Each row is followed by roughly how far along a hidden order it lies, from 0 to 10. A new part has a new order.
[-0.14  1.75 -0.39 -1.42 -1.57 -1.34 -4.90  0.31  1.52  2.96 -0.44  0.52
  0.72  0.56 -0.20 -0.30  5.50  3.11  0.70  2.96  1.22  0.91  2.80  2.19
  2.67  2.29 -1.91 -0.15  0.61  2.66 -0.40 -0.31  0.42  4.21  0.18 -2.05
 -2.08  0.12  2.34 -0.77 -0.92 -9.99 -1.25  1.13  0.07 -8.15 -1.33 -3.74
 -2.46 -3.32  1.14 -0.32  0.23  5.58  0.51 -2.70  0.89 -1.56 -1.53  0.15
  0.32  7.32  3.57 -0.21 -0.63 -3.30 -1.34 -2.46 -6.52  1.19  0.55 -2.92
 -3.03 -0.27  0.24  2.29  3.13 -0.50  0.04  0.58 -5.25 -2.98  1.02  3.95
 -0.26]  0
[-0.05  1.29 -0.64  0.02 -0.03 -1.12 -0.39 -0.09  0.64  1.71 -2.22  1.39
 -0.12  1.20 -0.50 -0.07  6.61  1.23  1.07  1.78  1.50  1.21 -0.21  0.66
  1.39  0.67 -0.54  0.69  0.43  2.75 -0.08 -0.09 -0.69  3.06  0.42 -1.28
 -1.60  0.16  1.85 -0.58 -1.10 -9.99 -2.00 -1.89 -0.17 -5.82 -0.91 -2.58
 -1.37 -3.19  1.11 -0.55 -0.07  2.95  0.22 -2.84 -0.59 -0.91 -0.50  0.56
 -0.43  6.09  2.15  0.04  0.00 -1.06  0.00 -1.40 -5.18  1.40  1.09 -0.10
 -2.73  0.53  0.07  1.02  1.12 -0.19 -0.73  0.27 -7.67 -2.21 -1.70  3.28
 -3.01]  2
[-0.32  1.31 -0.59 -0.04  0.02 -0.59  0.37 -0.35  0.37  1.46 -3.04  1.41
 -0.37  1.21  0.37  0.02  6.06  1.31  1.11  1.78  0.21  2.11 -0.91 -0.23
  0.48 -0.34  0.95  0.86  0.44  2.63  0.20  0.29 -1.71  3.31  0.59 -0.73
  0.02  0.37  1.78 -0.70 -2.04 -8.87 -2.88 -2.98 -0.17 -3.57 -1.04 -0.24
 -1.48 -2.34  1.13 -0.01 -0.23  0.76  0.19 -2.14 -1.27 -0.68 -1.01  0.16
  0.19  5.48  1.79 -0.13  0.19 -1.18 -0.18 -0.25 -5.40  0.83  0.71  3.58
 -3.19  0.56  0.10  0.42  0.75 -0.09 -0.18  0.30 -7.77 -1.30 -1.48  4.91
 -3.20]  3
[-1.16 -0.18 -0.12 -0.26  2.07  0.47  6.11 -1.50 -2.13  1.50 -3.51  2.09
 -0.63 -0.08  2.91  0.11  0.92  0.30  0.95  1.27 -1.29  3.26 -2.84 -0.61
 -0.83 -4.49  2.47  0.23 -0.31  0.38 -0.03  1.04 -3.15 -0.22  0.84  0.80
  2.04  2.05  1.67 -2.09 -2.60  1.01 -2.96 -2.75  0.13 -2.75 -0.89  2.81
 -1.51  1.30  0.58  0.86 -0.76 -1.89 -0.40 -1.48 -2.88  0.32  2.74 -0.82
 -3.42  0.82  1.49 -0.36  2.42 -4.24 -2.54  1.30 -7.49 -0.77 -0.10  6.13
 -1.58 -0.66 -0.19 -0.49 -0.07  0.06 -0.09  0.44 -6.77  0.61 -2.47  1.39
 -3.94]  6
[-1.06 -0.65 -0.21  0.77  2.80  0.82  8.35 -1.41 -1.68  1.18 -3.42  1.43
 -0.28  0.47  2.09  0.24  0.19  0.32  0.41  2.07 -1.35  4.88 -1.76 -0.90
 -0.76 -2.50  2.37  0.49 -0.17  0.85  0.39  1.10 -3.55  0.14  0.75  0.93
  2.68  1.29  1.16 -2.13 -2.85  0.96 -3.14 -1.99  0.25 -5.10 -0.78  2.91
 -0.97  1.80  0.95  0.87 -0.67 -1.36  0.22  0.59 -3.19  0.81  1.95 -0.52
 -3.29  0.33 -1.90 -0.25  2.91 -3.19 -1.63  0.59 -6.79 -0.75 -0.46  4.70
 -1.75 -1.00  0.02  0.51 -1.14  0.32 -0.91  0.52 -7.28  0.26 -3.81  1.72
 -4.40]  6
[-1.32 -0.96 -0.19 -0.02  3.46  1.36  9.34 -0.89 -2.34  1.90 -5.35  0.16
 -2.30  0.49  3.32  0.52 -4.25 -0.55  0.37  1.08 -1.46  4.64 -5.76 -2.79
 -3.04 -5.70  3.94  0.86 -0.19 -1.43  0.39  0.89 -4.21  0.81  1.24  1.83
  4.09  1.14 -1.72 -3.00 -3.72  9.66 -2.55 -4.59 -0.23 -3.46 -0.80  8.10
  3.17  4.62 -1.01  1.34 -0.54 -5.70 -1.18  0.94 -3.78  1.96  3.67 -1.61
 -0.02 -0.74 -1.52 -0.52  3.52 -0.67 -2.79  2.92 -5.81 -1.94 -1.76  7.92
  0.93 -0.32 -0.34 -2.42 -2.45  0.32  1.06 -0.27 -2.89  2.50 -2.25  0.22
 -8.03]  10
[-0.64  1.38 -0.32 -0.52 -0.19 -0.88  1.47 -0.62  0.08  2.43 -3.99  1.58
 -0.06  1.07  0.57 -0.17  4.59  1.53  1.28  2.41  0.79  1.89 -0.93  0.36
 -0.07 -1.05  0.51  0.41  0.09  1.66 -0.25  0.28 -1.16  0.97  0.43 -0.72
 -0.78  1.43  2.05 -1.06 -1.89 -5.20 -2.25 -2.02 -0.04 -3.46 -0.84 -1.64
 -2.37 -0.99  1.38  0.32 -0.13  1.80  0.03 -2.71 -1.57 -0.68  0.06  0.21
 -1.54  4.22  2.47 -0.23  0.64 -2.88 -1.40  0.45 -4.68  0.81  0.13  0.72
 -2.98  0.20 -0.16  1.17  1.13 -0.29 -0.46  0.60 -5.79 -2.45 -1.26  2.00
 -4.09]  3
[-1.30 -0.52  0.00 -0.22  2.62  0.94  7.11 -1.16 -2.01  1.24 -5.10  1.33
 -1.28  0.31  3.13  0.20  0.63  0.06  0.79  0.96 -1.82  1.79 -5.06 -1.72
 -1.10 -4.88  2.50  0.41 -0.35 -0.23  0.11  1.08 -3.84  0.22  0.93  1.04
  2.90  1.83  0.25 -2.16 -3.21  5.11 -3.17 -3.84 -0.07 -3.31 -0.81  5.33
  0.41  2.34  0.35  1.03 -0.58 -4.35 -0.72 -0.47 -3.79  0.96  2.63 -0.55
 -1.72  1.47  0.30 -0.43  2.70 -4.10 -3.52  2.28 -7.56 -1.29 -0.24  6.76
 -1.36 -0.66 -0.25 -1.49 -0.45  0.12  0.52  0.16 -4.78  1.55 -2.25  1.90
 -7.83]  7
[-1.17  0.15 -0.19 -0.33  1.10  0.23  4.61 -1.38 -0.95  1.65 -4.47  1.34
 -1.07  0.36  1.84  0.02  1.58  0.79  0.83  1.70 -1.63  3.60 -2.47 -0.98
 -0.64 -3.81  1.82  0.54 -0.15  0.92  0.13  1.00 -3.18  0.52  0.73  0.36
  2.44  1.68  1.48 -2.39 -3.40 -0.61 -3.32 -2.10  0.14 -3.35 -0.73  2.86
 -1.02  1.31  0.57  1.22 -0.66 -0.70 -0.27 -1.45 -2.60  0.25  1.78 -0.53
 -2.60  1.68  1.57 -0.40  2.03 -4.24 -2.79  1.61 -8.53 -0.65 -0.04  6.09
 -2.49 -0.51 -0.09  0.37 -0.45  0.03  0.28  0.41 -7.27  0.27 -1.81  1.75
 -4.48]  5
[-0.65 -0.57 -0.36  1.00  2.27  0.36  6.89 -1.68 -1.47  0.62 -2.98  1.77
 -0.02  0.69  2.04  0.15  0.61  0.32  0.54  2.24 -0.62  3.52 -1.49 -0.41
 -0.24 -2.04  1.64  0.63 -0.03  1.29  0.23  0.71 -3.27  1.30  0.49  0.18
  2.26  0.89  1.48 -1.84 -2.40 -1.86 -3.13 -2.00  0.24 -4.34 -0.83  0.91
 -2.00  0.35  1.20  0.67 -0.75 -0.22  0.44 -2.33 -2.16  0.50  0.50 -0.15
 -3.36  0.82  0.47 -0.11  2.60 -2.29 -1.42  0.34 -7.02 -0.27 -0.13  3.23
 -1.55 -0.91  0.06  1.06 -0.98  0.26 -1.47  0.58 -7.87 -0.42 -3.83  2.60
 -2.96]  5
